Below is a small trained network, with its code and all its weights. Each question gives an input and a target symbol and asks what happens when units are switched off, that is, made to give their printed mean instead of their output.

import numpy as np


def w(rows, s, z=0):
    codes = np.array(rows[::2]) - 128.0
    scale = np.full(codes.shape[1], s)
    scale[-1] = z or s
    return codes * scale


def norm(h):
    return h / np.sqrt((h * h).mean(-1, keepdims=True) + 1e-5)


def f(y):
    return y / 2 * (1 + np.tanh(0.7978845608 * (y + 0.044715 * y**3)))


def softmax(a):
    e = np.exp(a - a.max(-1, keepdims=True))
    return e / e.sum(-1, keepdims=True)


def log_softmax(a):
    a = a - a.max(-1, keepdims=True)
    return a - np.log(np.exp(a).sum(-1, keepdims=True))


def net(x, mask):
    ids = ['γδεζηθλξπστφ'.index(c) for c in x.split()]
    T = len(ids)
    res = E[ids] + P[:T]
    r = norm(res)
    for j in range(2):
        rows = slice(3 * j, 3 * j + 3)
        q, k, v = (r @ M[0][rows].T for M in (Q, K, V))
        z = softmax(np.where(np.tri(T) > 0, q @ k.T / 3**0.5, -1e9)) @ v
        o = O[0][rows]
        res = res + np.where(mask[j], z, o[:, -1]) @ o[:, :-1]
    y = f(norm(res) @ A[0][:, :-1].T + A[0][:, -1])
    res = res + np.where(mask[2:6], y, B[0][:, -1]) @ B[0][:, :-1]
    return log_softmax(norm(res)[-1] @ U[:, :-1].T + U[:, -1])


Q, K, V, O, A, B = {}, {}, {}, {}, {}, {}
E = w([
[112,112,129,237,216],'γ',
[6,150,68,125,119],'δ',
[103,139,197,186,97],'ε',
[172,42,148,116,177],'ζ',
[46,135,150,116,155],'η',
[68,64,163,104,148],'θ',
[220,225,201,107,213],'λ',
[130,137,138,143,146],'ξ',
[125,27,86,138,119],'π',
[194,142,93,42,84],'σ',
[194,91,161,168,141],'τ',
[151,52,125,222,60],'φ',
],0.016)
P = w([
[254,107,185,8,247],'0',
[218,111,188,31,215],'1',
[203,107,186,52,193],'2',
[179,100,186,69,172],'3',
[143,92,185,82,148],'4',
[97,97,160,85,124],'5',
[110,31,156,80,117],'6',
],0.005)
Q[0] = w([
[173,191,26,86,112],'head 0',
[125,80,73,145,122],'head 0',
[57,97,161,199,196],'head 0',
[119,100,129,63,129],'head 1',
[85,45,134,141,120],'head 1',
[154,185,3,181,140],'head 1',
],0.023)
K[0] = w([
[141,161,87,41,132],'head 0',
[107,83,97,89,112],'head 0',
[44,105,119,196,112],'head 0',
[102,134,147,77,100],'head 1',
[103,68,117,137,87],'head 1',
[113,103,91,147,252],'head 1',
],0.023)
V[0] = w([
[110,92,120,16,93],'head 0',
[171,99,155,111,6],'head 0',
[122,220,233,63,110],'head 0',
[152,98,95,74,167],'head 1',
[95,134,151,225,192],'head 1',
[79,88,160,144,143],'head 1',
],0.016)
O[0] = w([
[49,178,136,104,137,7],'head 0',
[108,186,207,110,64,124],'head 0',
[104,79,136,2,109,227],'head 0',
[149,144,71,132,130,57],'head 1',
[138,21,137,173,144,255],'head 1',
[121,125,124,155,185,231],'head 1',
],0.014,0.0078)
A[0] = w([
[103,160,26,126,122,227],'neuron 0',
[141,159,162,65,252,115],'neuron 1',
[212,202,166,110,28,254],'neuron 2',
[80,119,218,48,155,193],'neuron 3',
],0.017,0.0023)
B[0] = w([
[35,36,157,112,90,156],'neuron 0',
[202,248,98,157,94,170],'neuron 1',
[83,104,102,67,20,152],'neuron 2',
[102,94,226,141,187,255],'neuron 3',
],0.016,0.014)
U = w([
[185,45,67,225,158,187],'γ',
[21,66,55,132,125,35],'δ',
[96,32,235,118,131,111],'ε',
[189,229,55,173,131,185],'ζ',
[94,126,89,63,211,8],'η',
[80,236,175,144,191,116],'θ',
[222,175,153,62,124,82],'λ',
[184,89,40,80,124,73],'ξ',
[79,163,128,250,108,132],'π',
[82,159,108,36,31,253],'σ',
[197,67,103,127,8,42],'τ',
[137,133,171,213,5,197],'φ',
],0.013,0.0029)

Each question gives the input, a string of symbols that net reads in full, and the target symbol t.
The units are the heads (3 rows each of Q, K, V and O) and the neurons (one row each of A and B). Each row of codes is followed by its name. A weight is (code - 128) times the scale printed after its matrix; where a second scale follows, it is the last column's (O, A, B and U).
mask holds one flag per unit, heads first, then neurons. A switched-off unit (its flag False) gives its mean, the last column of its rows in O or B, instead of its output. The means were averaged over made-up inputs and are rounded, as every weight is.
A unit's drop is (log p(t) with every unit on - log p(t) with that unit switched off) / (log p(t) with every unit on - log p(t) with every unit switched off).
The circuit of an input: a set's keep is (log p(t) with only the set's units on - log p(t) with every unit switched off) / (log p(t) with every unit on - log p(t) with every unit switched off). Starting from all 6 units, units are removed one at a time, each time the one whose removal leaves the highest keep (on an exact tie, the one counted first), for as long as the keep stays at least 0.8.
circuit, biggest first: the units of the circuit, biggest drop first
unit that matters most: the unit with the biggest drop
top k neurons: the k neurons with the biggest drops, biggest first
heads that matter: for each layer, one digit per head in row order, 1 if its drop is at least 0.15 and else 0, layers parted by /
drop of u: that unit's drop, to one decimal
input ε γ τ, target γ: circuit, biggest first	(head 0; neuron 3)
input θ λ λ γ π ζ ζ, target γ: circuit, biggest first	(head 0)
input φ η δ θ θ η ζ, target φ: circuit, biggest first	(head 0; neuron 3)
input θ ζ δ δ δ ξ, target ξ: circuit, biggest first	(head 0; neuron 3)
input λ ξ ζ, target ζ: circuit, biggest first	(neuron 1; head 0; head 1)
input η γ θ φ ζ, target φ: heads that matter	10
input ζ ξ θ τ, target τ: heads that matter	11
input ξ φ γ γ τ ζ δ, target δ: heads that matter	10
input ε γ ε ζ δ σ τ, target σ: heads that matter	01
input θ ζ θ ξ, target ξ: heads that matter	11
input ε γ φ θ, target φ: heads that matter	10
input θ θ η, target η: top 2 neurons	(neuron 1; neuron 0)
input ε ε θ λ φ η, target φ: top 2 neurons	(neuron 3; neuron 2)
input θ ζ ζ, target ζ: top 2 neurons	(neuron 1; neuron 3)
input θ ε δ, target δ: unit that matters most	neuron 0
input π γ δ φ ξ λ, target λ: top 2 neurons	(neuron 1; neuron 0)
input θ σ θ ξ, target σ: drop of head 1	1.0
input ε γ λ ε θ γ γ, target γ: drop of head 1	0.0
input ε θ θ θ θ ε π, target π: drop of neuron 3	0.1
input ζ φ σ φ τ, target φ: circuit, biggest first	(head 0)
